In the rows, zero is written as 128.
Each row of numbers belongs to one of the elements below and depends on some of the facts about them. Some rows are named. Which element is each other row?

Some facts about the elements:
(745) (Ξ datizor) (δ c) (λ (1058))
(761) (Ξ skebral) (δ a) (λ (1086))
(713) (Ξ sobis) (δ b) (λ (1602))
(172) (Ξ datizor) (δ a) (λ (619))
(309) (Ξ datizor) (δ a) (λ (63))
(1077) (Ξ viben) (δ c) (λ (1273))
(1141) (Ξ mize) (δ b) (λ (431))
(104) (Ξ skebral) (δ b) (λ (787))
(1653) (Ξ skebral) (δ a) (λ (1077))
(672) (Ξ datizor) (δ a) (λ (471))
(481) (Ξ mize) (δ a) (λ (888))
(673) (Ξ viben) (δ a) (λ (514))
(34) (Ξ skebral) (δ a) (λ (939))
(397) (Ξ datizor) (δ b) (λ (1169))
(184) (Ξ datizor) (δ c) (λ (1639))
(833) (Ξ flestor) (δ a) (λ (1364))
(813) (Ξ mize) (δ a) (λ (627))
(1508) (Ξ mize) (δ c)
(391) (Ξ lizil) (δ c) (λ (1281))
(560) (Ξ viben) (δ b) (λ (1360))
(225) (Ξ sobis) (δ a)
(291) (Ξ viben) (δ c)
(1273) (Ξ viben) (δ a) (λ (1019))
(59) (Ξ viben) (δ c) (λ (391))
(640) (Ξ mize) (δ b) (λ (1528))
(368) (Ξ lizil) (δ a) (λ (745))
(1364) (Ξ flestor) (δ b) (λ (397))
(769) (Ξ skebral) (δ b) (λ (858))
(1281) (Ξ sobis) (δ c) (λ (225))
(670) (Ξ skebral) (δ a) (λ (790))
(1195) (Ξ viben) (δ c) (λ (761))
(1636) (Ξ viben) (δ a) (λ (1006))
(514) (Ξ sobis) (δ a) (λ (24))
(1128) (Ξ datizor) (δ a) (λ (1477))
(448) (Ξ datizor) (δ b) (λ (798))
(1205) (Ξ flestor) (δ a) (λ (354))
(350) (Ξ viben) (δ a) (λ (852))
(1116) (Ξ sobis) (δ a)
(1648) (Ξ lizil) (δ a)
(1442) (Ξ flestor) (δ c) (λ (600))
(1430) (Ξ viben) (δ c) (λ (673))
(1063) (Ξ sobis) (δ a) (λ (831))
(1028) (Ξ skebral) (δ a)
(212) (Ξ datizor) (δ b)
(553) (Ξ flestor) (δ b) (λ (1573))
(700) (Ξ sobis) (δ c)
(1019) (Ξ flestor) (δ c) (λ (1517))
(741) (Ξ sobis) (δ b) (λ (59))
(858) (Ξ datizor) (δ b) (λ (375))
(1316) (Ξ flestor) (δ c) (λ (1028))
(284) (Ξ viben) (δ b) (λ (1442))
(888) (Ξ viben) (δ a)
(820) (Ξ mize) (δ c)
(880) (Ξ flestor) (δ a) (λ (1447))
(1200) (Ξ mize) (δ a) (λ (813))
(63) (Ξ datizor) (δ c) (λ (1275))
(849) (Ξ skebral) (δ a) (λ (1505))
(1069) (Ξ viben) (δ a) (λ (1564))
(678) (Ξ datizor) (δ c) (λ (508))
(941) (Ξ lizil) (δ a) (λ (191))
(1260) (Ξ mize) (δ c) (λ (7))
(187) (Ξ flestor) (δ c)
(1255) (Ξ sobis) (δ a) (λ (833))
(472) (Ξ datizor) (δ b) (λ (50))
(1591) (Ξ lizil) (δ c) (λ (1063))
(1169) (Ξ sobis) (δ a) (λ (143))
(1026) (Ξ sobis) (δ c) (λ (1560))
(1517) (Ξ mize) (δ c) (λ (841))
(876) (Ξ flestor) (δ c) (λ (333))
(688) (Ξ datizor) (δ a) (λ (1338))
(1275) (Ξ sobis) (δ a) (λ (448))
(1573) (Ξ lizil) (δ b) (λ (244))
(1602) (Ξ mize) (δ b)
(1505) (Ξ skebral) (δ a) (λ (212))
(1086) (Ξ viben) (δ b) (λ (216))
(1405) (Ξ mize) (δ b) (λ (1296))
(7) (Ξ viben) (δ c) (λ (1511))
(1564) (Ξ viben) (δ a) (λ (1001))
(600) (Ξ flestor) (δ c) (λ (866))
(1291) (Ξ sobis) (δ a) (λ (621))
(24) (Ξ flestor) (δ c) (λ (889))
(827) (Ξ sobis) (δ a) (λ (741))
(621) (Ξ lizil) (δ a) (λ (1026))
(866) (Ξ sobis) (δ c) (λ (568))
(831) (Ξ skebral) (δ c) (λ (111))
(900) (Ξ skebral) (δ b) (λ (214))
(611) (Ξ sobis) (δ a) (λ (172))
(191) (Ξ flestor) (δ a) (λ (672))
(1006) (Ξ flestor) (δ a) (λ (1075))
(111) (Ξ datizor) (δ b) (λ (982))
(143) (Ξ mize) (δ c) (λ (1609))
(654) (Ξ sobis) (δ a)
(216) (Ξ mize) (δ c) (λ (429))
(471) (Ξ sobis) (δ b) (λ (553))
(214) (Ξ datizor) (δ b) (λ (1141))
(116) (Ξ flestor) (δ b) (λ (560))
(1639) (Ξ viben) (δ b) (λ (195))
(1266) (Ξ lizil) (δ b)
(798) (Ξ skebral) (δ b) (λ (769))
(1184) (Ξ sobis) (δ b) (λ (905))
(790) (Ξ datizor) (δ b) (λ (1530))
(1603) (Ξ skebral) (δ a) (λ (1205))
(905) (Ξ lizil) (δ a)
(425) (Ξ mize) (δ c) (λ (1256))
(910) (Ξ datizor) (δ c)
(627) (Ξ skebral) (δ a) (λ (827))
(1477) (Ξ viben) (δ c) (λ (1200))
(907) (Ξ lizil) (δ c) (λ (640))
(1058) (Ξ lizil) (δ b) (λ (1444))
(923) (Ξ mize) (δ c) (λ (472))
(1545) (Ξ sobis) (δ b) (λ (688))
(982) (Ξ viben) (δ b) (λ (1195))
(1360) (Ξ flestor) (δ b) (λ (1194))
(922) (Ξ lizil) (δ a)
(1447) (Ξ datizor) (δ c) (λ (713))
(1528) (Ξ flestor) (δ a) (λ (425))
(375) (Ξ viben) (δ b) (λ (1255))
(593) (Ξ datizor) (δ a)
(1001) (Ξ datizor) (δ a) (λ (247))
(92) (Ξ sobis) (δ c)
(619) (Ξ flestor) (δ b) (λ (92))
(1609) (Ξ flestor) (δ c) (λ (923))
(431) (Ξ viben) (δ b) (λ (593))
(939) (Ξ datizor) (δ a) (λ (1430))
(226) (Ξ flestor) (δ b)
(39) (Ξ skebral) (δ b)
(1256) (Ξ datizor) (δ a)
(920) (Ξ flestor) (δ a)
(1075) (Ξ sobis) (δ a) (λ (1291))
(1511) (Ξ viben) (δ c) (λ (1116))
(889) (Ξ flestor) (δ a) (λ (654))
(1530) (Ξ flestor) (δ b) (λ (1545))
(244) (Ξ lizil) (δ a) (λ (116))
(1560) (Ξ flestor) (δ c) (λ (849))
(313) (Ξ datizor) (δ b)
(195) (Ξ datizor) (δ b) (λ (1128))
(429) (Ξ flestor) (δ a) (λ (1636))
(1296) (Ξ sobis) (δ a) (λ (611))
(838) (Ξ sobis) (δ c) (λ (1098))
(852) (Ξ sobis) (δ c) (λ (1653))
(568) (Ξ sobis) (δ a) (λ (226))
(354) (Ξ mize) (δ a) (λ (1316))
(1098) (Ξ mize) (δ b) (λ (900))
(67) (Ξ datizor) (δ c) (λ (368))
(508) (Ξ skebral) (δ c) (λ (309))
(50) (Ξ viben) (δ a) (λ (1069))
(246) (Ξ datizor) (δ a) (λ (700))
(787) (Ξ datizor) (δ a) (λ (838))
(1194) (Ξ lizil) (δ c) (λ (481))
(333) (Ξ sobis) (δ c) (λ (184))
(812) (Ξ flestor) (δ b)
(1338) (Ξ datizor) (δ c)
(247) (Ξ flestor) (δ b) (λ (876))
(1444) (Ξ datizor) (δ a) (λ (246))
(841) (Ξ flestor) (δ a) (λ (1648))
(402) (Ξ skebral) (δ b) (λ (678))

Named rows:
(368): [122 186  97 160 209 103 164 123 187 122 155 120 119 139  86 100  89 164
 160 127  83 129  96 131 111 124 193 102 120 138]
(640): [135 172  94 172 147 123 155  94 171 106 169  87 103 171 123  77  93 138
 164  76 103  80 116 191 137 124 158 135 111 144]
(1063): [118 174  92 159 190  86 161 134 180 116 142 133 146 120  98  97  79 161
 145 137  81 126 101 116 125 110 185  81 113 146]
(1291): [116 183  89 153 186  89 162 136 183 131 134 130 153 125  94  94  91 155
 143 131  72 120 108 113 132 113 181  75 113 146]
(1447): [131 179 120 125 130 128 164 126 127 103 144 145 123 126 105 111  91 167
 144 123 121 119 162 130 131 101 158 111  97 135]
(880): [117 175 100 156 198  94 162 140 175 101 145 127 136 136  94  95  78 155
 152 136  85 122  93 132 124 116 191  87 100 134]
(104): [141 162  86 181 137 109 151  88 174 120 167 103 119 139 134  80  84 153
 149  86  95  89 120 166 142 111 147 127 129 165]
(673): [125 174 103 170 188  95 158 144 186 119 149 137 144 115 112  98  65 174
 138 157  68 119  90 113 121 102 180  85 114 155]
(1281): [144 180 121 141 145 139 165 116 124 125 157 140 113 126 100 110  91 185
 135 135 101 129 135 119 134  98 155 131 117 143]
(553): [134 161  89 188 143 122 155 113 154 102 170  95 113 131 136  72  76 159
 150  78 105  90 111 159 162 108 179 120 109 155]
(431): [149 160  91 192 135 112 148  99 169 121 168 109 130 127 142  75  71 165
 132 108  79  89 104 153 155 101 141 123 131 172]
(195): [123 129  75 176 125  82 153  84 160  99 149 101 136 138 133  91  71 130
 159  89 109  90 128 171 149  99 135 130 105 159]
(1639): [147 141  89 198 136 105 155  88 174 119 166  97 128 130 137  86  63 161
 143 124  74  90 103 160 156  96 126 145 129 172]
(244): [116 186 100 169 211 117 164 143 181 118 160 117 106 119 100  99  79 176
 163 114  93 129 100 115 116 118 219  96 111 140]
(688): [104 164  91 148 181  72 155 141 176  94 130 142 152 121 108 102  73 141
 154 122 101 122 120 125 118 108 184  69  91 139]
(820): [144 202 138 131 179 173 150 128 125 108 153 137  84 163 106 108 103 152
 147  93 101 130 145 148 126 122 148 135 102 116]
(678): [132 179 119 125 129 125 162 124 123 103 147 151 124 130 106 110  91 169
 141 121 124 119 155 131 124  99 161 110  98 137]
(448): [132 150  76 165 121  79 144  85 150  93 162 131 144 146 138  75  81 141
 141  74 125  90 113 172 129 101 156 101 113 159]
(813): [107 162 100 160 201  99 167 129 179 116 150 112 114 170  96 113  80 139
 176 128  88 115  91 152  93 112 188 122  86 129]
(920): [122 176 100 158 221 102 142 143 164  97 136 142 133 136 107  94  77 139
 141 109  77 140  92 125 131 117 173  81 103 129]

Rows to name:
No name comes twice in this set of rows, the named rows included.
[ 99 142  86 155 179  64 161 130 174 100 131 132 149 129 105 115  65 136
 164 134  98 122 113 129 113  97 174  93  86 140] => (1128)
[150 200 131 142 135 156 166 133 140 145 154 138 121 125 107 103  96 191
 125 149  76 112 141 114 143 100 147 121 120 151] => (1195)
[154 200 140 127 155 145 168 123 143  80 156 132 104 131  84  97  92 184
 140 151 104 123 145 150 148 129 148 119 118 126] => (1609)
[144 159  92 201 135 123 150 115 165 118 173 107 121 111 152  75  63 177
 136  99  88  88 109 141 159  95 165 119 123 176] => (560)
[119 196  94 153 205 107 166 126 191 138 147 115 126 145  82  96 104 156
 157 120  73 122 104 128 119 128 189  95 120 137] => (621)
[113 151  86 168 189  78 162 123 169 124 146 132 143 129 101 109  71 160
 151 142  82 129  86 117 112  95 182 103 105 149] => (827)
[132 149  78 171 147  97 129  98 149  93 142 126 137 133 148  79  79 120
 139  49 106 106 132 159 158 107 131 102 112 150] => (313)
[129 178  97 152 192  75 154 124 177  95 152 152 147 123  97  92  76 170
 138 143  93 131  86 128 109 114 186  71 122 146] => (1255)
[127 184 104 148 199  84 157 132 177  82 152 141 139 140  91  88  78 162
 144 142  94 125  84 143 112 124 189  75 111 133] => (833)
[113 186 107 150 203 107 163 139 188 104 149 116 116 159  95  99  86 145
 169 123  91 113 104 151 104 127 195  97  94 127] => (354)
[142 196 121 134 139 145 168 123 131 135 150 136 121 127  94 103 105 182
 133 132  94 121 148 117 145 107 154 119 119 143] => (1026)
[145 175 126 142 148 136 171 112 139 110 152 128 109 119  91 114  84 184
 144 153  96 129 146 128 146 107 139 140 118 141] => (333)
[142 155  93 180 148 106 158  89 176  86 159  84 118 141 115  76  76 146
 155 107  90  92 118 182 170 124 134 133 122 149] => (247)
[146 163  87 182 161 118 131  91 163 116 158 119 117 138 147  78  83 136
 138  59  87 108 119 160 148 112 128 122 132 159] => (39)
[139 161  87 179 144 111 152  95 159 104 164  98 122 149 125  72  84 147
 146  87  97  91 106 172 158 114 153 124 118 152] => (619)

The same elements again, as new rows of numbers:
Some elements and their rows:
(195): [139  72 154 130 162 148  81 127 105 149 122 103 175 119  72 130 151 131
  68 122 109 126  55 156 116 125 126 104  71 137 125 136  95 150]
(1653): [121 179 132 122  67 107 151 161 110 122 130 123 101 143 109 104 121 129
 172 120 131 128 160 122 121 119 128 131 127 145 151 136 147 145]
(116): [176  66 129 127 115 135 161 131  87  99 130 127 168 113 141 138  89 137
  76 147 194 105  55 131 131 112  82 172  91 128 158 151 119 115]
(852): [117  44 121 141 179 111 114  95 180 131 133 133 145 120 145 119 125 134
 140 134 106 121 141 119 137 132 120  85 141  98 103  53 122 131]
(1026): [112  73 125 144 200 111  95  88 181 139 139 126 129 115 158 144 134 127
 140 118 102 134 143 108 126 119 112  88 147  96 120  42 135 137]
(104): [158  97 138 123 129 144 111 128 112 115 137 127 119 104 120 143 145 110
  75 123 141 124  62 134 130 121  98 148  95 132 152 158  89 146]
(1184): [161  61 170 138 163 138  65 126 114 141 139 147 138 133 108 154 133 103
  83 120 148 106  61 132 121 139 115 115  87 133 143  98  94 128]
(1360): [176  71 132 127 122 137 152 130  91 103 130 125 161 111 139 140 103 134
  74 144 184 112  58 129 129 117  86 166  95 129 158 156 117 116]
(92): [ 93  81 122 140 173 114 110  93 203 144 131 172 158 105 143 157 126 120
 127 125  96 109 123 143 141 127 167 110 161  98  79  64 129  97]
(1063): [122 151 164 139 109 100  98 156 110 153 135 136 114 173 103 120 114 119
 179 113 138 115 162 110 107 134 138  96 119 145 151  72 154 133]
(508): [120  93  97 128 158 122 164  89 193 105 129 125 111  89 146  88 139 142
 124 132  93 136 143 120 156 127 108 117 153 102 105 125 109 134]
(627): [119 163 135 148  65 110 159 167 141 133 124 106 117 140  69  85 141 136
 160 112 116 146 164 137 122 107 155 116 102 153 138 157 141 149]
(1405): [165  79 123 146 134 186  77 144 114 124 136 119  88 143 140 169 113 102
  52 134 180 121  94 121 135 132 121 142  76 129 103 145  84 134]
(798): [176 115 151 124 158 150 121 113 131 112 136 144  82 112 105  89 149 114
  64 120 140 119  66 117 151 153  91 140 104 140 144 175  69 126]
(111): [145 131 158 121 190 142  69 108  93 146 132 117 138 119 112 151 132 121
  69 107 128 118  51 120 113 121  87 125  93 128 153 109 112 141]
(813): [125 144 117 172  68 152 124 185 143 143 123  96  89 178  89 113 110 126
 138 125 156 144 197 125 128 118 182 108  83 150  89 145 135 138]
(375): [183 112 148 112 145 150 131 110 122 102 136 149  87 108 123 101 164 109
  82 134 141 133  75 123 148 159  88 156 116 141 158 196  63 130]
(939): [108 189 151 116 111 107 121 146  90 150 120 122 131 163  91  95 107 141
 166 116 115 111 147 120 112 135 131 105 123 143 137  98 158 134]
(425): [116  72  77 150 150 161 122 113 185 116 131 116  98 126 177 146 108 127
 106 145 132 133 171 117 153 127 140 116 136  95  56 103 114 128]
(876): [107  41  84 122 143 129 146 111 148 110 117  97 175  96 166 142 166 143
 136 158  85 155 157 152 135 129 138 106 164 103 103 135 124 142]

Name these rows:
No name comes twice in this set of rows, the named rows included.
[ 95 218 133 122  60 111 147 157 133 136 129 162 113 130 108 143 125 113
 160 110 123 116 141 147 125 117 177 156 145 144 129 149 152 112] => (1028)
[119 148 163 137 100 101 103 158 113 152 131 144 120 175  99 116 112 119
 178 117 138 110 157 118 111 140 150  99 122 145 142  78 150 126] => (568)
[167 101 135 123 122 143 134 123 120 106 138 134 124  97 130 149 152 111
  86 129 147 139  67 138 129 117  99 168 101 135 164 183  89 140] => (431)
[118  90  90 125 136 119 176  92 188  99 132 127 132  81 165 123 151 139
 143 141  96 152 146 133 146 113 115 139 160 102 118 139 117 141] => (1511)
[169  34 160 138 138 127  98 129 101 127 141 146 158 135 117 142  88 118
  90 134 179  86  51 126 122 125  92 131  73 125 147  80 105 125] => (471)
[164 141 142 129 149 141 106 113 118 114 146 118 102  91 149 178 165 102
  85 107 145 158  73 115 113  97  79 169 104 132 194 166 106 156] => (1086)
[113  44 122 150 182 113 114  96 196 136 131 133 149 115 132 117 131 134
 134 130 100 125 140 127 138 129 136  83 137 101  94  62 122 127] => (1281)
[114 114  78 155 180 157  94 103 185 124 139  99  75 120 198 177 117 121
 105 121 132 154 176  94 137 104 120 118 139  91  86  86 133 142] => (216)
[114  56  74 118 146 168 100 117 148 109 129 122  89 136 198 148 124 115
 122 168 116 124 179 122 154 164 134 105 163  94  54 103  93 139] => (143)
[ 86  55 102 122 171 125 120  99 158 138 115  98 185 105 122 117 147 152
 131 141  58 135 135 152 130 124 137  78 139 100  79  89 123 152] => (184)
[149 154 130 121 150 166 130 112 111 129 121 144 157 104 134 175 137 122
  52 129 150 133  59 151 130 126 141 185 119 135 126 202 113  91] => (1266)
[170 120 128 122 158 164 130 116  89 118 121 109 146 114 136 142 136 135
  63 137 156 141  75 130 127 130  97 161 102 136 146 191 106 121] => (1058)
[119  86  93 131 167 122 163  94 173 110 123 118 148  94 167 124 141 147
 124 140 106 146 146 128 144 125 121 123 168 102 110 131 133 118] => (1316)
[110 212 136 127  81 114 155 155 118 138 121 152 134 139 118 141 126 126
 157 116 140 127 151 142 123 125 176 154 157 149 137 163 167  93] => (920)

